Below are the code and all the weights of a small trained network. Each question names an input and a class and asks about switching units off, where a switched-off unit gives its printed mean instead of its output.

import numpy as np


def w(rows, s, z=0):
    codes = np.array(rows[::2]) - 128.0
    scale = np.full(codes.shape[1], s)
    scale[-1] = z or s
    return codes * scale


def f(y):
    return y / 2 * (1 + np.tanh(0.7978845608 * (y + 0.044715 * y**3)))


def log_softmax(a):
    a = a - a.max(-1, keepdims=True)
    return a - np.log(np.exp(a).sum(-1, keepdims=True))


def net(x, mask):
    res = np.array(x, float).reshape(1, 5) / 4 @ E
    y = f(res @ A[0][:, :-1].T + A[0][:, -1])
    res = res + np.where(mask, y, B[0][:, -1]) @ B[0][:, :-1]
    return log_softmax(res[-1] @ U[:, :-1].T + U[:, -1])


A, B = {}, {}
E = w([
[125,130,123],'x0',
[131,127,136],'x1',
[229,77,251],'x2',
[234,255,78],'x3',
[132,127,133],'x4',
],0.0059)
A[0] = w([
[90,146,93,206],'N0',
[181,142,74,17],'N1',
[64,53,150,76],'N2',
[81,142,73,94],'N3',
[91,116,123,190],'N4',
[71,129,4,138],'N5',
[160,209,110,2],'N6',
[141,106,98,191],'N7',
[70,86,143,46],'N8',
],0.016,0.0045)
B[0] = w([
[140,163,193,194],'N0',
[105,2,50,150],'N1',
[198,206,59,203],'N2',
[200,142,140,183],'N3',
[42,29,109,169],'N4',
[201,198,196,254],'N5',
[146,97,14,176],'N6',
[115,147,146,150],'N7',
[222,118,15,167],'N8',
],0.0084,0.0088)
U = w([
[153,95,8,55],'0',
[137,115,133,253],'1',
[132,119,127,249],'2',
[172,118,172,124],'3',
[132,111,115,181],'4',
[31,96,151,19],'5',
],0.013,0.0069)

Each question gives the input, the list of numbers given to net, and the class t.
The units are the neurons (one row each of A and B). Each row of codes is followed by its name. A weight is (code - 128) times the scale printed after its matrix; where a second scale follows, it is the last column's (A, B and U).
mask holds one flag per neuron, in row order. A switched-off neuron (its flag False) gives its mean, the last column of its row in B, instead of its output. The means were averaged over made-up inputs and are rounded, as every weight is.
A unit's drop is (log p(t) with every unit on - log p(t) with that unit switched off) / (log p(t) with every unit on - log p(t) with every unit switched off).
The circuit of an input: a set's keep is (log p(t) with only the set's units on - log p(t) with every unit switched off) / (log p(t) with every unit on - log p(t) with every unit switched off). Starting from all 9 units, units are removed one at a time, each time the one whose removal leaves the highest keep (on an exact tie, the one counted first), for as long as the keep stays at least 0.8.
circuit, biggest first: the units of the circuit, biggest drop first
unit that matters most: the unit with the biggest drop
top k neurons: the k neurons with the biggest drops, biggest first
drop of u: that unit's drop, to one decimal
input [3,4,1,-4,2], class 0: top 3 neurons : N5, N2, N0
input [-6,0,5,7,-2], class 0: circuit, biggest first : N6, N5
input [3,5,-6,2,4], class 3: circuit, biggest first : N5, N0
input [-5,3,3,-8,0], class 0: circuit, biggest first : N8, N2
input [-6,-1,-1,6,-4], class 0: top 2 neurons : N6, N1
input [0,-6,0,6,-1], class 0: unit that matters most : N6
input [2,0,-4,-8,2], class 0: top 2 neurons : N8, N2
input [-1,1,-1,8,8], class 0: top 2 neurons : N6, N1
input [5,-3,-5,4,2], class 3: drop of N0 : 0.2
input [-6,1,-6,-2,-3], class 3: drop of N3 : 0.1
input [4,-4,-8,1,3], class 3: drop of N6 : 0.0
